Table B holds the same points as the rows below and some others, measured another way and shuffled. Each row below is followed by which row of B it is.
B:
[[  59   -9  -56  -14  102   49  223   47 -254   72  -95  221   66  -93
     3  164 -194  -31  165 -219  164  -46  -19   52   62  -50 -131]
 [-251 -194 -385  201  -44 -246 -213  139  198  156  -69  114   57  -75
   140   23   46    7 -298  315 -141   17  -49 -121  -62  199   56]
 [ 230   69 -181   29   58 -176   77   -1 -110  -97  208  104 -157  140
  -398  -17  -40   12  226   37   22  -97  367  113 -205  119 -204]
 [-156   94 -348  131   43   -8  491   32   34  254  113    6  -59    3
  -138  173 -150 -133  138  327  172  230 -120  -13  114 -263   76]
 [-298   -3 -455  106 -194 -131 -301    2   85 -139  -84   36  -49  -85
   477   23  211  -91 -354  139   47  152  -22 -165 -145  263  139]
 [-170   73 -425  153 -365 -257  -25   14  158   73   54 -129  125  -66
   361  -42  145 -407 -287  366  -51  207  -96 -281  -51   94  228]
 [ 180  214  237   39 -176  242 -344  -83 -130  -52  -55   70  193 -608
    -8   68   91   25  244 -282  142 -370  499  255  403  364 -227]
 [ -12    0  208   56  -37  274 -157 -214 -158   96 -143    7   98 -562
   -55  228 -130  180  277 -395  227 -268  223  184  427   35  -52]
 [  16  145 -227   72  -36  -33  363  -14   -2  251  176 -169  -24 -101
  -334  122 -151 -138  294  157  195   10   93   61  219 -249  104]
 [ -21 -222  127  154   54   22  329 -329 -205  208  -45   61   15 -138
  -276  262 -349  110  253 -186   57   -1  -40  -43  105 -308  -13]
 [ 278 -167  -12   56  168 -226  128  -78  -20  149  252   79 -121   96
  -587  -22 -289   60  372   65  -75 -134  292  103 -147  -35 -144]
 [ 171 -216  178   68  162   13  121 -201  -53  236  111  121  -16 -169
  -341  100 -384   78  399  -78   15  -93  139  102   78 -111 -102]
 [ -42 -240 -130  107   91 -155  -28   56   22  269  -50   46   49 -133
  -210   96 -216  114   58   -7  -28 -170    4   11   88  -32   34]
 [ -86  289 -367   48   -4  102   83  306  173  280  102  -87   48 -315
   -87   84   32 -116  162  294  267  -81  140  223  425   42   56]
 [  92  205 -271    1  -40  -51  -99  353  134  198   99    3  142 -250
   -57  -49   47 -180  105  210  107 -194  229  172  260  228  -48]
 [ 166 -324  175  134 -306 -339  -84 -288 -179   87 -100   -6  281 -102
    37   16 -180 -186  -89 -237 -277 -130   -9 -331 -136   16   36]
 [ -59  140 -331   99 -501 -260 -310 -167  119 -139  130 -283   34 -134
   334 -113  257 -376 -226  183  -25   96  173 -250 -106  240  245]
 [-282  151 -333   60 -231  104 -301   67   89  -29 -139   -9  100 -380
   606   75  205 -181 -236   57  202   79  -17  -45  211  253  149]
 [ 111  -41  -33   96  121   -3  218   45   64  299  142  140   48 -139
  -250   61 -261  -82  303  208   27  -11   94  116  136  -55 -106]
 [ 245 -192 -170   29  -57 -454  123  -29 -150   12  105   61   13  267
  -221  -64 -168 -173   18  -26 -176  -49   70 -188 -385   -3  -43]
 [ 190 -264  147   76  103 -122   66 -253 -217   19   29  208  -37    8
  -279   82 -286  107  227 -212  -82  -93  156  -11 -184  -15 -181]
 [ -11 -348 -300   80  176 -386 -110  256   -7  125  -93  296   24  165
  -113   -4 -141  117 -174   56 -197 -135  -36  -78 -273  166 -111]
 [ -78  160 -396  -32   21   12 -316  258   -5 -204  -61  277  -51  -99
   410  -17  214  -56 -162   35  146    1  158  100  -92  451 -139]
 [ -22  -52  -87  109  130   25  392 -162 -109  234   85  -31 -113  -71
  -425  222 -300  100  346   -6  174   12   44   79  139 -323   25]
 [ 173  457  -67   21   14  273  120   20  -57   83  233 -155 -100 -402
  -607  139   22  107  575  -13  390 -291  592  459  505   20 -149]
 [ -53 -559  130  277 -112 -380  196 -237 -129  400 -202   30  284  -55
  -232  175 -391   25 -102 -106 -329 -112 -265 -351  -28 -288  107]
 [-184  104 -193   94   11  186 -151   73   62  112  -67   68   15 -400
    96  153   37   95   63   39  214  -91  138  172  331  149  -11]
 [ 137  319 -192 -138 -267   42 -330  -97 -247 -504   -1  105  -52 -113
   586  -56  278 -279  -64 -300  228   64  290  -24 -225  440  -89]
 [  67   92 -545  -52  -32 -337 -224  162  -52 -371  123  189 -217  324
   181 -145  222 -136 -207  108    7   90  224  -62 -544  409 -111]
 [-241  169 -497   47 -174  -14 -292   30  201 -101   85  -79 -122 -169
   459  -26  218 -185 -179  261  182  195   76  -36  -17  258  181]
 [-274  192 -388   94   46  140   67  216  -45   87 -136   81  -10 -242
    30  223   87  108  -32   44  284  -57   42  155  290   46  -16]
 [ -79  195 -432  129 -342 -229 -326  -39  261  -83  242 -265  -86 -118
    64 -121  277 -222 -121  372    5   30  320  -69  -45  284  181]
 [-137  -12 -201  107 -186  -79  -59   66  -75   59 -185  103  206 -197
   312  109   57 -138 -215  -16    8   -8  -80 -133   86  127   21]
 [ 218 -210 -160    0    7 -384   35   10  -84   81  107   38    4  164
  -213  -58 -208 -110   77  -50 -113 -106   71 -111 -270    8   -9]
 [   9  240 -246   73 -388  -94   17 -223   35  -93  199 -221  -19 -109
   202  -30  131 -388    1  186  102  189  162 -158  -36   59  163]
 [ -14 -492  168  286   64 -220  146 -176   87  561  -19    6  179 -202
  -538  154 -445  153  176  104 -265 -203  -51  -77  198 -251   44]
 [  54  267 -376 -104 -265 -120 -185    3 -191 -440   14  110  -54   80
   624  -83  269 -376 -210 -107  153  194  122 -154 -358  360  -26]
 [ -86  -12 -322  159   62 -138  426  140  105  384  121  -10   25   11
  -289  112 -199 -128  131  384   32   95  -85  -14  130 -236   66]
 [ 312  -71   12   73 -103 -293  151 -162 -120   13  195   59   20  122
  -307  -55 -156 -196  190   35 -151  -36  228  -95 -240   24 -129]
 [  96  239  -71   19 -267   70 -365  -12  152  -18  134  -45  119 -429
   316  -98  143 -296   72  126   96  -55  319   79  203  374    2]
 [-170  -14 -143  113   99  128  179  -70 -111  115  -81  110  -59 -179
   -86  249 -135  136  137  -58  203   24    1   82  170 -111  -35]
 [ 155 -239   77   21  275  -55  422 -113 -339  119  -35  323  -41  128
  -325  202 -421  116  305 -251   41   -8  -42   20 -144 -233 -218]
 [ -14   97    3   93  -77  140   10  -65  -13  196   10  -57   98 -417
  -128  149  -86   -4  240  -40  173 -153  185  143  379   -6    6]
 [ -91   40 -234    3 -215  -19   73 -427   86  -16  251 -301 -209  -77
   295   22 -127 -322  137  100  217  377  -45 -184  -99 -191  366]
 [-175 -168 -329  140   88 -172  183  -25   29  172   29   24 -123   64
  -186  136 -176   78   17  147   44   82  -77  -61  -67 -163  102]
 [   0  240 -314  -73   -4   91 -367  218  -62 -303  -46  301  -50 -147
   452  -29  254  -77  -91  -52  201  -15  262  150  -90  526 -211]
 [  38   69 -188   -7 -122  -59 -741  214  105 -146  -62  136  101 -358
   313 -122  263   14 -159  -60    1 -312  384  136   49  659 -121]
 [-167  375 -374   43 -397   45 -397  -35  -23 -313  -46 -122   -3 -307
   464   21  432 -177 -222  -29  227    0  289  -22   80  392   81]
 [  27  -17 -166 -121   31   67 -551   32  250  -29  137   67  -68 -323
   543 -150  -20 -183   79   53  162   52  160  105   -9  394   92]
 [  22 -233 -217   36  195 -203    4  212  -10  168  -44  296   43   57
   -28   32 -195   16  -19   56  -68  -56  -58   -5 -132   94 -106]
 [ 208 -124  -87   22 -147 -322   39   28  -63  145   63    1  177    6
   -34  -63 -157 -279   23  -15 -128  -92   26 -160 -116   30   28]
 [ -63  -84 -101  176   81  -55  192  238  -19  415 -132  133  219 -250
  -351  190 -173  103   87   85  -14 -258    3  102  357  -65  -96]
 [ -70 -173  -93  248  -93 -202  396 -122   16  381   44  -35  129  -47
  -269  140 -258 -128   67  245 -117   80 -131 -177   93 -289   93]
 [-160  327 -166   60 -452  174 -304 -127   93 -100  -26 -124  169 -510
   708   19  269 -399 -146   90  202  138   98  -95  260  299  164]
 [  46 -184  -55   98  164  -92  586 -116 -149  257   67  210   -9  138
  -182  168 -415 -129  233   91   10  223 -208 -100 -107 -350  -50]
 [-132  -85 -123   98 -109  -42 -270  133 -104   -8 -307  286  243 -261
   398   98   86  -11 -283 -141  -39 -122  -28  -72   60  319 -109]
 [ 368    0  320   69 -152  -25   67 -280  -96  190  182  -93  162 -318
  -410   22 -238 -132  454 -125  -23 -242  361   74  222  -35  -92]
 [  -9  143 -473 -107   92  -60  -24  251  -29 -156   53  243 -117  112
   390  -31   53 -217  -55   94  202  185   -1   27 -239  234  -63]
 [  39 -249 -152   22  421  -63   96   90  -87  102   24  370 -193  105
  -302  112 -300  266  228  -33   56  -54   78  174 -165   14 -224]
 [-123  234 -540   54 -118 -117    8  100  164  -12  211 -118 -154    5
    77  -30  148 -218  -30  375  162  167  133   -2  -40  102  131]
 [-223   69 -375  124  -97  -45 -107  116  100   64  -39   26   24 -175
   200   73  115  -73 -153  211   89   40   26  -16   98  157   67]
 [  24   61  204    2  -56  315  -56 -151 -219   12 -170  220  187 -488
   372  180 -113  -86  174 -326  220  -32   52   83  293  110 -126]
 [ 212 -181 -226   98 -295 -581 -229  111  206  207  173 -146  218   39
   -66 -237  -22 -367 -161  296 -343 -152  117 -253 -206  208  134]
 [  20  -59 -178  137  131  -93  -63  329  154  292   15  259  141 -175
  -171   11  -67   21   41  304  -89 -180  136  149  160  226 -189]
 [-301 -263 -343  233 -216 -326 -144  -86   67   18 -151   83   69   31
   361   49   62 -107 -452  194 -205  176 -201 -358 -247  119  151]
 [  36 -369  -16   69   45 -270  209  -46 -326   63 -236  366  169  149
   151  129 -277  -74 -141 -258 -163   39 -272 -275 -291  -61 -119]
 [-122 -275   17  283   42 -100   13 -164  -87  183 -128  142   34 -158
  -408  218 -145  326   23  -40 -129 -192  122   -3   82  -25 -116]
 [-328   89 -461  154  -89  -14 -242  197  209   76  -64   51    6 -241
   273   63  194  -13 -243  312   95   41   42   23  150  256   70]
 [ 186   -5  -86   72  -97 -178  -84  -33  151  171  247 -109   23 -146
  -244  -88 -101 -164  219  200  -41 -117  286   32   50   99   28]
 [ 134  -44  -30   35 -106 -125   41  -76 -117   22   14  114  105  -67
    86   15 -108 -199   56  -52  -29    7   62  -98  -81   74  -65]
 [ -21  287 -390   21 -111  -34 -168  433   79   49  -33  138  175 -229
   217  -31  230 -208 -123  208  108 -133  176  110  197  377 -114]
 [ 136  101 -132  213 -230 -221  162   11  260  395  316 -236  151 -186
  -473  -58  -74 -277  215  515 -123  -97  267    6  245  -41   70]]
Rows of B count from 0, top down.

[  41  197 -100   97 -188 -164 -217  -89  104  -32    2   22  -64 -302
   20  168   80  144  238  127 -161   36   49  -67  145 -423  -29]	0
[-569 -164  -75 -112 -115 -206   28  -26  593   77  -31  110  468 -117
   89 -201 -297 -156  147  104  223 -408  297  -50  -59    6   93]	34
[  80   26  201 -240  134 -147 -291  183   -2 -284  -72   70   99 -185
   85   86 -273 -188  288  -74  -69   55 -322  267   63  191  -92]	30
[ -44 -176 -207   57 -194 -276 -214   -7  269  241  -22   77  322  -47
  -59 -143   51  154  429 -153   47 -206  481  -47 -192 -314  243]	27
[-460   52  -43   82   10 -272  100  -82  577  -38   78  -23  204  148
   29   20  -75  -98 -207  265  214 -349  186  -38  123  -83   88]	5
[-202  -65  198 -227 -132  245  -83  102 -204 -119 -278  119 -212 -619
   26 -129  -88    3  307   35  -53   74 -511 -199   50  144 -188]	39
[  11  320 -267  209    3 -215 -114 -130  124  378 -105  258   89 -239
   99  446  191  292   99  213  206 -393  387 -288  302 -916   72]	61
[ 410  140  -39  262  -21 -127 -170   81 -102  -46  157 -197 -449   60
 -192  289  304  273 -108  171 -163  159 -154   40   97 -231   52]	49
[ 172  377 -201  271   41  -26  -43 -105  131  159  193   23 -155 -216
 -185  449  233   95 -182  356   13 -315 -112 -137  179 -679   19]	18
[ 111  -86  209 -255  130   -4 -238  293 -213 -138 -201  114  -91 -308
  114  116 -264  -32  257  -14   22   73 -389  134   84  239 -136]	26
[ -14  377 -173  213  183 -134   31 -162  459   85  273  -62  127   50
 -229  369  171 -188 -347  343  151 -482   -2   24  184 -525   45]	37
[   7  -35  172 -361  173  148 -276  236 -123  -63  -62  428  341 -661
  -23  -23 -499 -281  567 -184   18 -422 -625  120 -231   16   12]	24
[-159  -78  305 -363  111  180 -150  167 -254 -142 -381  183  -12 -446
   53 -131  -98 -170  355 -160   91   10 -491  -56   65  276 -184]	42
[-508   16   27 -178    2  -49   20  -62  278   95 -291  179  281 -305
  145  -39  -96 -114  146   98  286 -305  109 -208  192 -128  -95]	53
[-174  -81  190  134  114   85  153   66  -28  -64   27  -63 -301  194
 -320 -184  331   83 -219   18  163 -209 -411 -219 -102  158  214]	62
[-194  294 -224   94  -42 -251  -59 -169  637    2  220  -57  265 -146
   10  300 -139 -208 -133  401   27 -321  190   99  208 -426  -71]	3
[ 224 -381  114  -27 -306 -215 -342  237   39 -356  139 -298 -192   56
 -156 -355  -84   91  407 -209 -412  474 -154  324 -336  522  124]	28
[ 110   90  129   -5  298  -39 -180  165 -327  175 -167  516   75 -206
  -22  161   20  219  350 -219  250 -509 -278 -206  -54 -411  286]	6
[ 256   98 -231  141 -298  -65 -211  -92  219   17  173 -313 -161 -258
 -233  137  240   29  100  198 -301  224   83   77   36 -305 -128]	57
[-443 -464 -274 -234  -63  -71   93   98  679  551 -210 -145  561  -54
   13 -157 -167 -249  -27  186  504 -349  737  -17  -27  133 -131]	43
[ 196 -142  -91  211  -40 -375 -198  196   42  141   80   74  -88  193
   24  131   -5  430  152   12   45 -111  275   -3  -79 -219  318]	20
[-156 -194   90 -256  -79    5 -126  130  269 -193   10 -152  134 -237
  -68 -185 -272 -309  166   50  -70   52 -231  226 -103  411 -145]	59
[ -73  232  -70  230  218 -364  -39  -86  296  101   57  116  154  315
  -38  266  206  110 -153   97  276 -448  264  -75  172 -491  262]	32
[ 295 -324  -32 -162 -217  353 -128  333 -347  253 -259 -226 -535 -594
  -91   79   47  193  107  225  -61  403 -257  -95   44  234 -380]	48
[-364 -128   45  199   60 -370   59   56  168  122 -135  183   23  393
   83  -93  147  384  -23  -34  353 -364  339 -284   25 -139  401]	15
[ 283 -169   78   28   30   35 -165  224 -163   11   57  -70 -216  -54
 -269  -61  126  108  150  -91  -49    2 -303   43 -214   99  125]	10
[ -95  139 -154  235 -102 -229  -53  -97  245  122   75   50   -4  -10
  -58  135  170  213   16  147   66 -249  216 -164   71 -479  180]	69
[  93 -168  -27  139  -32  -92  -67  109   70   84   85 -112 -139  141
 -244  -82  217  164   17  -15   43  -78    4  -40 -154   -2  204]	33
[-260    5   80   57 -215   -2   -8  -46   66 -135  -62  -24 -233 -211
  -59 -148  127  140  104  101  -87   37 -204 -226   32  -20   23]	50
[-203 -107  175  -27 -204  -17 -108  -24  -10 -253 -106  -52 -133 -110
 -154 -374  203   55  317 -189 -146  141 -263 -121 -132  179   93]	38
[ -72  327 -276  259 -211 -221  -50 -301  457   73  117 -197  -13  -80
 -105  248  335   37 -117  336  -77  -49  332  -95  276 -609  -66]	54
[ -44 -299  353 -446  158   79 -253  363 -456  -35 -560  303    7 -377
  211 -155 -216   39  544 -316  189   85 -340  -51   10  388 -102]	7
